Below are the code and all the weights of a small trained network. Each question names an input and a class and asks about switching units off, where a switched-off unit gives its printed mean instead of its output.

import numpy as np


def w(rows, s, z=0):
    codes = np.array(rows[::2]) - 128.0
    scale = np.full(codes.shape[1], s)
    scale[-1] = z or s
    return codes * scale


def f(y):
    return y / 2 * (1 + np.tanh(0.7978845608 * (y + 0.044715 * y**3)))


def log_softmax(a):
    a = a - a.max(-1, keepdims=True)
    return a - np.log(np.exp(a).sum(-1, keepdims=True))


def net(x, mask):
    res = np.array(x, float).reshape(1, 7) / 4 @ E
    y = f(res @ A[0][:, :-1].T + A[0][:, -1])
    res = res + np.where(mask, y, B[0][:, -1]) @ B[0][:, :-1]
    return log_softmax(res[-1] @ U[:, :-1].T + U[:, -1])


A, B = {}, {}
E = w([
[121,72,28,239,191,167,154,74,90],'x0',
[169,247,75,142,128,204,130,247,43],'x1',
[191,107,130,109,62,179,188,97,119],'x2',
[193,74,161,204,169,122,120,207,242],'x3',
[172,75,224,188,110,60,83,125,22],'x4',
[167,90,134,86,118,180,154,109,101],'x5',
[60,144,255,159,186,196,227,102,102],'x6',
],0.0061)
A[0] = w([
[128,115,161,117,125,26,92,90,185,222],'n1',
[98,63,36,222,162,170,132,104,98,106],'n2',
[182,93,173,136,170,100,89,128,64,90],'n3',
[164,184,119,132,134,170,119,195,87,96],'n4',
[125,85,60,227,170,133,158,104,94,74],'n5',
[126,84,155,92,130,103,113,59,170,65],'n6',
[188,111,155,170,145,133,146,171,208,136],'n7',
[148,56,137,175,114,157,142,208,208,92],'n8',
[169,142,54,83,118,84,83,83,95,113],'n9',
[149,121,30,104,149,51,76,132,130,145],'n10',
[182,93,151,145,161,103,140,193,157,66],'n11',
[34,187,210,141,202,169,175,126,139,114],'n12',
[116,119,54,110,121,193,181,110,208,100],'n13',
[196,94,48,94,117,79,79,155,123,64],'n14',
[191,72,123,90,92,213,143,72,93,252],'n15',
[184,127,124,168,155,71,118,176,194,218],'n16',
[174,106,165,185,84,66,144,133,71,75],'n17',
[116,84,128,109,144,87,132,38,162,69],'n18',
[101,168,87,99,176,198,114,95,199,156],'n19',
[41,193,117,89,34,105,130,70,87,175],'n20',
[115,177,237,23,35,106,118,216,177,143],'n21',
[55,185,70,119,134,95,133,8,64,137],'n22',
[122,78,141,195,143,140,129,184,207,115],'n23',
[73,179,132,164,229,82,63,146,108,236],'n24',
[91,114,194,139,162,172,188,133,116,148],'n25',
[165,116,175,191,92,86,112,133,62,101],'n26',
[255,99,167,78,78,181,167,100,151,246],'n27',
[98,77,143,133,77,91,136,71,183,103],'n28',
[161,80,168,153,124,99,99,136,62,61],'n29',
[155,105,188,58,121,95,144,145,140,193],'n30',
[135,79,60,108,56,112,63,153,152,66],'n31',
[123,63,153,96,118,94,136,80,172,76],'n32',
[156,96,58,189,141,134,198,90,112,225],'n33',
[75,131,199,182,145,199,172,131,109,63],'n34',
[210,123,174,154,158,113,95,124,55,91],'n35',
[128,156,85,95,145,198,160,122,223,86],'n36',
[174,191,111,173,102,193,113,203,79,126],'n37',
[89,67,133,134,72,113,126,71,173,75],'n38',
[64,134,104,45,157,132,150,185,178,217],'n39',
[189,146,67,103,121,78,73,112,128,172],'n40',
[202,205,121,134,67,153,148,187,100,162],'n41',
],0.0073,0.0048)
B[0] = w([
[105,76,108,146,158,133,127,134,76,231],'n1',
[204,93,155,35,129,13,199,226,31,211],'n2',
[91,187,80,52,62,77,80,42,134,158],'n3',
[50,159,47,106,216,185,147,157,90,184],'n4',
[223,120,149,65,108,48,198,206,46,187],'n5',
[107,172,46,72,230,205,165,168,101,164],'n6',
[168,132,164,69,82,197,61,125,68,187],'n7',
[185,159,171,62,102,234,59,132,74,180],'n8',
[192,130,175,168,134,205,165,80,128,187],'n9',
[192,97,124,185,102,161,176,64,168,217],'n10',
[179,165,151,48,76,166,120,116,85,152],'n11',
[221,103,123,238,156,142,167,4,123,202],'n12',
[90,174,76,76,41,49,96,88,140,191],'n13',
[188,182,140,197,188,167,162,13,168,191],'n14',
[115,37,134,196,130,157,53,138,111,222],'n15',
[140,77,157,138,119,174,97,110,80,225],'n16',
[60,200,62,58,77,66,91,44,152,163],'n17',
[100,209,74,97,222,196,124,153,58,173],'n18',
[98,128,101,95,43,68,101,52,110,198],'n19',
[175,104,215,111,67,207,66,198,87,214],'n20',
[204,77,105,121,125,22,225,207,30,254],'n21',
[161,133,236,91,104,189,67,187,59,213],'n22',
[171,128,156,59,76,211,64,154,90,182],'n23',
[46,10,111,182,118,117,86,133,96,222],'n24',
[180,126,106,206,135,147,145,53,221,177],'n25',
[99,205,67,73,67,62,62,58,115,173],'n26',
[91,41,103,210,94,85,74,145,123,232],'n27',
[68,157,56,93,234,203,132,196,73,180],'n28',
[68,226,45,42,87,64,95,35,154,154],'n29',
[146,82,108,168,152,75,144,143,16,188],'n30',
[206,158,115,195,136,155,215,32,152,181],'n31',
[54,201,54,144,215,182,167,202,117,170],'n32',
[105,43,134,120,106,52,110,215,43,221],'n33',
[183,159,125,142,137,137,190,31,115,163],'n34',
[59,189,60,77,94,121,109,48,102,164],'n35',
[68,178,64,48,54,77,78,2,110,184],'n36',
[44,132,44,105,226,211,131,143,86,216],'n37',
[102,215,47,104,244,194,143,189,94,166],'n38',
[112,61,94,96,94,47,68,93,90,218],'n39',
[168,103,158,186,126,150,179,68,135,211],'n40',
[112,74,58,144,221,152,117,166,95,221],'n41',
],0.0056,0.0073)
U = w([
[81,210,43,117,241,208,147,183,114,61],'0',
[84,212,81,68,30,53,74,39,138,63],'1',
[202,109,151,112,116,46,185,207,101,165],'2',
[221,166,153,227,133,191,189,21,144,75],'3',
[103,71,142,189,112,139,65,139,114,252],'4',
[180,168,253,75,64,254,32,172,106,79],'5',
[98,64,124,195,108,128,78,148,131,242],'6',
[62,125,203,199,75,114,120,202,220,57],'7',
],0.0073,0.0043)

Each question gives the input, the list of numbers given to net, and the class t.
The units are the neurons (one row each of A and B). Each row of codes is followed by its name. A weight is (code - 128) times the scale printed after its matrix; where a second scale follows, it is the last column's (A, B and U).
mask holds one flag per neuron, in row order. A switched-off neuron (its flag False) gives its mean, the last column of its row in B, instead of its output. The means were averaged over made-up inputs and are rounded, as every weight is.
A unit's drop is (log p(t) with every unit on - log p(t) with that unit switched off) / (log p(t) with every unit on - log p(t) with every unit switched off).
The circuit of an input: a set's keep is (log p(t) with only the set's units on - log p(t) with every unit switched off) / (log p(t) with every unit on - log p(t) with every unit switched off). Starting from the 12 units with the biggest drops (on a tie, the unit counted first), units are removed one at a time, each time the one whose removal leaves the highest keep (on an exact tie, the one counted first), for as long as the keep stays at least 0.8.
circuit, biggest first: the units of the circuit, biggest drop first
most important unit: the unit with the biggest drop
k most important neurons: the k neurons with the biggest drops, biggest first
input [5,7,5,-7,6,4,-1], class 0: 3 most important neurons => [n37; n4; n41]
input [4,2,3,-8,-7,-5,-2], class 5: most important unit => n22
input [-6,6,-2,6,5,3,3], class 0: circuit, biggest first => [n37; n4]
input [1,-5,1,-7,1,-3,3], class 5: circuit, biggest first => [n22; n20]
input [8,6,0,-6,7,6,-2], class 2: 3 most important neurons => [n2; n5; n33]
input [7,-5,-1,-2,7,4,-2], class 1: circuit, biggest first => [n29; n3]
input [-7,0,7,-6,-7,8,-4], class 4: circuit, biggest first => [n15; n27]
input [7,-8,-7,-5,-1,2,-1], class 0: circuit, biggest first => [n18; n38]
input [-2,-5,-6,8,-4,5,-1], class 5: circuit, biggest first => [n8; n23]
input [-3,-3,5,4,-2,8,-8], class 3: circuit, biggest first => [n31; n14]
input [-5,-4,-4,7,-8,-5,8], class 1: 4 most important neurons => [n36; n39; n19; n13]
input [-1,3,0,-5,2,-1,-2], class 5: circuit, biggest first => [n20; n22]
input [-3,-7,6,2,8,1,1], class 1: circuit, biggest first => [n17; n29]
input [0,-4,-5,-5,-4,-1,6], class 3: 2 most important neurons => [n12; n25]
input [-4,4,2,-1,-7,1,-4], class 1: circuit, biggest first => [n36]
input [8,5,6,0,2,3,-4], class 2: 4 most important neurons => [n2; n5; n33; n24]
input [7,-2,-2,-4,-7,0,-8], class 3: 2 most important neurons => [n10; n9]
input [6,3,-7,-8,2,-1,3], class 5: 3 most important neurons => [n22; n20; n21]
input [-8,-2,0,3,6,1,7], class 2: 2 most important neurons => [n21; n30]
input [4,-4,3,7,4,6,-3], class 5: most important unit => n8
input [8,-2,-5,8,3,-2,2], class 2: 2 most important neurons => [n2; n5]
input [-7,3,-2,-4,-1,-1,8], class 3: 2 most important neurons => [n12; n25]
input [8,-1,7,-3,-6,5,-8], class 2: 3 most important neurons => [n2; n33; n5]
input [7,5,6,-4,-2,6,-6], class 2: 4 most important neurons => [n2; n5; n33; n24]
